Below is a small trained network, with its code and all its weights. Each question gives an input and a target symbol and asks what happens when units are switched off, that is, made to give their printed mean instead of their output.

import numpy as np


def w(rows, s, z=0):
    codes = np.array(rows[::2]) - 128.0
    scale = np.full(codes.shape[1], s)
    scale[-1] = z or s
    return codes * scale


def norm(h):
    return h / np.sqrt((h * h).mean(-1, keepdims=True) + 1e-5)


def f(y):
    return np.maximum(y, 0)


def softmax(a):
    e = np.exp(a - a.max(-1, keepdims=True))
    return e / e.sum(-1, keepdims=True)


def log_softmax(a):
    a = a - a.max(-1, keepdims=True)
    return a - np.log(np.exp(a).sum(-1, keepdims=True))


def net(x, mask):
    ids = ['βδεζσω'.index(c) for c in x.split()]
    T = len(ids)
    res = E[ids] + P[:T]
    u = 0
    for l in range(2):
        q, k, v = (norm(res) @ M[l].T for M in (Q, K, V))
        z = softmax(np.where(np.tri(T) > 0, q @ k.T / 2**0.5, -1e9)) @ v
        res = res + np.where(mask[u], z, O[l][:, -1]) @ O[l][:, :-1]
        u += 1
        y = f(norm(res) @ A[l][:, :-1].T + A[l][:, -1])
        res = res + np.where(mask[u : u + 8], y, B[l][:, -1]) @ B[l][:, :-1]
        u += 8
    return log_softmax(norm(res)[-1] @ U[:, :-1].T + U[:, -1])


Q, K, V, O, A, B = {}, {}, {}, {}, {}, {}
E = w([
[199,160,49,135,92,144,142,101,108,75],'β',
[150,108,149,111,74,130,109,74,142,117],'δ',
[239,158,125,159,103,163,105,108,144,158],'ε',
[133,246,161,52,112,121,196,167,220,149],'ζ',
[138,172,45,80,161,105,91,118,99,134],'σ',
[151,146,254,129,172,198,149,136,57,22],'ω',
],0.0091)
P = w([
[177,124,81,116,33,75,132,98,2,170],'0',
[136,140,111,142,53,105,156,131,83,102],'1',
[127,153,99,149,96,130,130,120,105,101],'2',
[130,143,87,157,122,149,131,112,119,100],'3',
[128,144,82,152,136,155,122,108,134,100],'4',
[129,141,81,149,148,168,118,103,141,104],'5',
[126,145,83,146,156,169,112,101,148,103],'6',
[132,147,74,143,158,179,117,96,153,104],'7',
[124,146,77,140,166,185,116,95,157,104],'8',
[134,150,82,137,168,180,112,93,157,102],'9',
[129,151,83,135,174,190,113,87,163,111],'10',
[128,152,88,133,169,187,117,93,163,103],'11',
[127,167,89,138,167,193,124,85,168,100],'12',
[133,184,84,154,170,185,127,73,154,89],'13',
],0.0047)
Q[0] = w([
[29,18,227,152,97,84,195,44,87,11],'L0H0',
[113,92,96,179,103,36,122,254,132,254],'L0H0',
],0.003)
K[0] = w([
[179,151,4,156,31,103,139,120,190,127],'L0H0',
[147,43,118,175,155,221,93,138,14,19],'L0H0',
],0.004)
V[0] = w([
[145,99,43,216,93,140,78,122,67,69],'L0H0',
[169,154,179,134,205,183,83,149,4,32],'L0H0',
],0.0035)
O[0] = w([
[111,115,105,122,2,179,153,173,38,153,245],'L0H0',
[108,61,148,124,190,152,79,191,98,30,216],'L0H0',
],0.0073,0.0012)
A[0] = w([
[146,128,160,188,145,157,101,101,151,136,72],'L0N0',
[108,107,82,137,174,37,97,144,136,157,78],'L0N1',
[146,158,87,109,173,113,56,137,169,189,209],'L0N2',
[96,145,83,126,109,160,160,175,133,145,60],'L0N3',
[147,135,134,158,255,100,92,144,205,88,118],'L0N4',
[63,58,186,189,152,145,126,162,127,114,1],'L0N5',
[108,89,204,92,117,119,156,148,88,124,150],'L0N6',
[111,144,172,141,173,118,126,65,171,117,227],'L0N7',
],0.0071,0.0023)
B[0] = w([
[97,121,97,79,126,29,180,123,126,153,201],'L0N0',
[38,112,206,162,171,128,118,99,163,101,146],'L0N1',
[111,164,171,189,74,149,150,100,157,160,254],'L0N2',
[131,148,178,196,163,101,120,74,131,159,161],'L0N3',
[119,134,3,76,113,206,119,48,168,34,234],'L0N4',
[179,207,173,143,73,153,78,151,189,177,138],'L0N5',
[81,127,60,91,112,95,147,183,204,119,155],'L0N6',
[154,159,45,141,117,117,85,147,167,153,221],'L0N7',
],0.0064,0.0041)
Q[1] = w([
[1,106,221,59,197,38,195,219,49,175],'L1H0',
[84,115,214,129,125,63,180,129,102,224],'L1H0',
],0.0077)
K[1] = w([
[145,71,107,133,103,46,53,140,1,184],'L1H0',
[200,93,169,167,114,63,130,126,49,134],'L1H0',
],0.0071)
V[1] = w([
[86,169,45,14,201,157,180,100,148,4],'L1H0',
[198,224,158,98,206,56,230,112,134,198],'L1H0',
],0.0041)
O[1] = w([
[1,75,112,254,160,188,188,137,144,140,255],'L1H0',
[114,58,147,149,134,135,100,227,88,69,144],'L1H0',
],0.0067,0.0046)
A[1] = w([
[188,145,126,62,169,116,113,188,52,82,175],'L1N0',
[74,144,157,203,155,153,140,108,171,131,99],'L1N1',
[74,2,148,188,206,122,163,204,124,166,4],'L1N2',
[146,155,170,95,126,46,188,118,137,239,56],'L1N3',
[168,142,89,88,122,110,85,97,65,161,190],'L1N4',
[109,130,94,167,131,141,108,75,113,68,158],'L1N5',
[175,117,188,80,161,79,61,204,102,144,27],'L1N6',
[142,118,114,179,110,105,171,64,163,237,184],'L1N7',
],0.007,0.0027)
B[1] = w([
[131,87,132,87,190,155,116,199,180,73,164],'L1N0',
[156,147,126,104,140,132,80,75,112,153,240],'L1N1',
[30,96,172,196,254,58,158,147,182,176,145],'L1N2',
[86,122,157,75,151,93,218,145,152,122,149],'L1N3',
[63,124,144,209,176,114,110,105,126,145,194],'L1N4',
[148,157,176,87,143,119,147,116,150,140,254],'L1N5',
[87,159,147,187,190,166,110,71,179,208,135],'L1N6',
[81,147,117,81,141,163,143,123,97,116,222],'L1N7',
],0.0081,0.0069)
U = w([
[151,176,86,215,43,185,135,141,69,115,22],'β',
[113,146,150,24,72,70,215,114,177,169,249],'δ',
[202,183,221,145,134,151,44,51,155,143,24],'ε',
[119,113,71,146,60,73,57,143,227,99,32],'ζ',
[22,93,163,238,208,119,137,128,173,130,170],'σ',
[143,58,142,36,154,177,145,164,114,2,208],'ω',
],0.0063,0.0017)

Each question gives the input, a string of symbols that net reads in full, and the target symbol t.
The units are the heads (2 rows each of Q, K, V and O) and the neurons (one row each of A and B). Each row of codes is followed by its name. A weight is (code - 128) times the scale printed after its matrix; where a second scale follows, it is the last column's (O, A, B and U).
mask holds one flag per unit, layer by layer, with each layer's heads first. A switched-off unit (its flag False) gives its mean, the last column of its rows in O or B, instead of its output. The means were averaged over made-up inputs and are rounded, as every weight is.
A unit's drop is (log p(t) with every unit on - log p(t) with that unit switched off) / (log p(t) with every unit on - log p(t) with every unit switched off).
The circuit of an input: a set's keep is (log p(t) with only the set's units on - log p(t) with every unit switched off) / (log p(t) with every unit on - log p(t) with every unit switched off). Starting from the 12 units with the biggest drops (on a tie, the unit counted first), units are removed one at a time, each time the one whose removal leaves the highest keep (on an exact tie, the one counted first), for as long as the keep stays at least 0.8.
units of the circuit, in order: the units of the circuit, biggest drop first
k most important neurons: the k neurons with the biggest drops, biggest first
top k neurons in layer l: the k neurons of layer l with the biggest drops, biggest first
drop of u: that unit's drop, to one decimal
input ζ β σ δ, target ζ: 2 most important neurons : (L0N7; L0N2)
input ε δ ε ε ε ε σ δ, target ε: units of the circuit, in order : (L0N4; L1H0)
input δ ω ε, target ω: top 3 neurons in layer 0 : (L0N4; L0N5; L0N0)
input ε β ε ε δ ζ δ, target ζ: top 3 neurons in layer 0 : (L0N7; L0N4; L0N3)
input ζ ω β β β β δ ε, target σ: units of the circuit, in order : (L1H0; L0H0; L1N2)
input ε ζ ε β, target ω: 2 most important neurons : (L0N4; L1N0)
input ε ε ε ε δ σ ε β ε β, target ε: 3 most important neurons : (L0N3; L0N4; L1N5)
input ε δ δ ε β ε σ β ε β, target ε: 3 most important neurons : (L0N3; L0N4; L0N0)
input β β ε β δ ε δ ε, target δ: most important neuron : (L0N0)
input ω ε ε ε δ σ β ε ζ, target σ: units of the circuit, in order : (L1H0; L0H0)
input ω β ω ε δ ε β β ε ε ε ε δ ω, target ε: top 2 neurons in layer 0 : (L0N4; L0N5)
input ε σ β ζ ω β β, target σ: 2 most important neurons : (L1N2; L0N4)
input δ ε ω ε ε ε ω, target ε: top 2 neurons in layer 0 : (L0N5; L0N4)
input σ ε δ β β ε ε δ δ ε, target δ: units of the circuit, in order : (L0N0; L1N3; L1H0; L0N4)
input β σ ε ε β σ β ω δ β ω ε ζ ε, target σ: units of the circuit, in order : (L1H0)
input ε σ δ ε δ ω ε β ε ζ β σ β, target σ: 2 most important neurons : (L0N4; L1N2)
input β σ ε ε σ ε δ δ, target δ: top 3 neurons in layer 1 : (L1N3; L1N1; L1N7)
input ω δ ω β ε ω ε, target ω: 2 most important neurons : (L0N4; L0N6)
input ε β δ, target δ: top 2 neurons in layer 0 : (L0N6; L0N4)
input σ ζ ε δ σ ε σ, target ε: 2 most important neurons : (L0N2; L0N4)
input ε δ ε σ β ζ ε β ε, target β: top 4 neurons in layer 0 : (L0N2; L0N4; L0N0; L0N3)
input ε δ ζ σ ε σ δ σ, target ε: top neuron in layer 1 : (L1N1)
input δ σ σ β ω σ ζ, target σ: drop of L1N2 : 0.2
input σ ε ζ ε β β, target ω: drop of L1H0 : 1.1
input δ β ζ β β ε ε ε ε β ε, target β: drop of L0H0 : 0.7
